Below is a small trained network, with its code and all its weights. Each question gives an input and a class and asks what happens when units are switched off, that is, made to give their printed mean instead of their output.

import numpy as np


def w(rows, s, z=0):
    codes = np.array(rows[::2]) - 128.0
    scale = np.full(codes.shape[1], s)
    scale[-1] = z or s
    return codes * scale


def f(y):
    return y / 2 * (1 + np.tanh(0.7978845608 * (y + 0.044715 * y**3)))


def log_softmax(a):
    a = a - a.max(-1, keepdims=True)
    return a - np.log(np.exp(a).sum(-1, keepdims=True))


def net(x, mask):
    res = np.array(x, float).reshape(1, 7) / 4 @ E
    y = f(res @ A[0][:, :-1].T + A[0][:, -1])
    res = res + np.where(mask, y, B[0][:, -1]) @ B[0][:, :-1]
    return log_softmax(res[-1] @ U[:, :-1].T + U[:, -1])


A, B = {}, {}
E = w([
[209,50,94,188,211,44,75],'x0',
[54,202,79,151,231,138,199],'x1',
[142,70,85,214,78,103,193],'x2',
[174,110,159,45,111,187,101],'x3',
[67,203,254,245,122,54,142],'x4',
[26,140,79,48,213,68,30],'x5',
[202,107,171,109,148,93,42],'x6',
],0.0059)
A[0] = w([
[136,103,108,156,87,117,152,174],'neuron 0',
[209,29,104,154,150,88,113,160],'neuron 1',
[47,178,164,157,212,64,103,198],'neuron 2',
[182,92,165,47,77,158,31,157],'neuron 3',
[87,151,86,125,95,188,197,253],'neuron 4',
[139,145,163,177,2,148,184,174],'neuron 5',
[187,177,207,194,126,135,170,220],'neuron 6',
[77,106,85,164,154,68,68,175],'neuron 7',
[152,142,181,196,54,145,174,179],'neuron 8',
[116,146,53,52,138,214,159,183],'neuron 9',
[3,169,119,133,187,92,113,177],'neuron 10',
[191,33,74,177,141,88,133,153],'neuron 11',
[79,144,167,196,38,139,181,184],'neuron 12',
[226,56,150,99,103,146,47,239],'neuron 13',
[199,54,118,113,132,107,97,218],'neuron 14',
[193,46,95,206,168,78,140,206],'neuron 15',
[211,29,83,168,123,116,100,161],'neuron 16',
],0.0077,0.0036)
B[0] = w([
[122,93,118,149,89,120,137,156],'neuron 0',
[194,101,80,143,91,115,64,219],'neuron 1',
[91,230,100,213,212,45,111,225],'neuron 2',
[111,175,218,32,95,120,71,227],'neuron 3',
[82,72,99,107,118,158,204,210],'neuron 4',
[82,55,203,137,51,107,176,207],'neuron 5',
[199,118,193,205,168,153,182,203],'neuron 6',
[108,143,107,141,120,101,106,194],'neuron 7',
[154,67,204,191,96,88,179,199],'neuron 8',
[100,99,80,38,174,206,148,218],'neuron 9',
[2,197,68,163,181,89,124,220],'neuron 10',
[181,76,58,172,89,115,104,211],'neuron 11',
[54,90,174,195,84,66,216,204],'neuron 12',
[185,154,175,76,43,109,42,253],'neuron 13',
[184,141,91,99,62,125,36,218],'neuron 14',
[185,103,68,217,122,123,107,228],'neuron 15',
[173,84,105,141,80,134,82,221],'neuron 16',
],0.0079,0.0078)
U = w([
[35,239,70,158,193,66,118,162],'0',
[115,57,215,166,76,101,214,19],'1',
[148,177,220,10,97,133,56,208],'2',
[210,82,50,146,91,124,66,13],'3',
[90,96,56,44,163,255,199,255],'4',
[218,205,186,183,235,125,147,61],'5',
],0.0085,0.00073)

Each question gives the input, the list of numbers given to net, and the class t.
The units are the neurons (one row each of A and B). Each row of codes is followed by its name. A weight is (code - 128) times the scale printed after its matrix; where a second scale follows, it is the last column's (A, B and U).
mask holds one flag per neuron, in row order. A switched-off neuron (its flag False) gives its mean, the last column of its row in B, instead of its output. The means were averaged over made-up inputs and are rounded, as every weight is.
A unit's drop is (log p(t) with every unit on - log p(t) with that unit switched off) / (log p(t) with every unit on - log p(t) with every unit switched off).
The circuit of an input: a set's keep is (log p(t) with only the set's units on - log p(t) with every unit switched off) / (log p(t) with every unit on - log p(t) with every unit switched off). Starting from the 12 units with the biggest drops (on a tie, the unit counted first), units are removed one at a time, each time the one whose removal leaves the highest keep (on an exact tie, the one counted first), for as long as the keep stays at least 0.8.
units of the circuit, in order: the units of the circuit, biggest drop first
k most important neurons: the k neurons with the biggest drops, biggest first
drop when u is switched off: that unit's drop, to one decimal
input [-4,2,0,1,-3,6,3], class 0: units of the circuit, in order -> neuron 10
input [-1,3,5,-4,-3,-5,4], class 1: units of the circuit, in order -> neuron 5; neuron 8
input [-5,-8,-4,1,8,5,0], class 0: units of the circuit, in order -> neuron 2; neuron 10
input [-5,4,0,-2,-6,-8,6], class 1: 3 most important neurons -> neuron 5; neuron 8; neuron 10
input [-6,0,-5,4,-2,-7,0], class 1: 2 most important neurons -> neuron 5; neuron 8
input [-2,7,5,0,-7,6,6], class 4: 2 most important neurons -> neuron 9; neuron 2
input [-5,6,-6,-2,-5,2,-4], class 4: 2 most important neurons -> neuron 9; neuron 4
input [-6,2,4,-3,-7,-4,1], class 4: drop when neuron 9 is switched off -> 0.4
input [-5,-3,-1,-4,3,8,7], class 0: drop when neuron 13 is switched off -> 0.0
input [-8,-1,-7,3,2,0,0], class 4: drop when neuron 14 is switched off -> 0.2
input [-3,-3,4,4,8,6,8], class 0: drop when neuron 16 is switched off -> 0.1
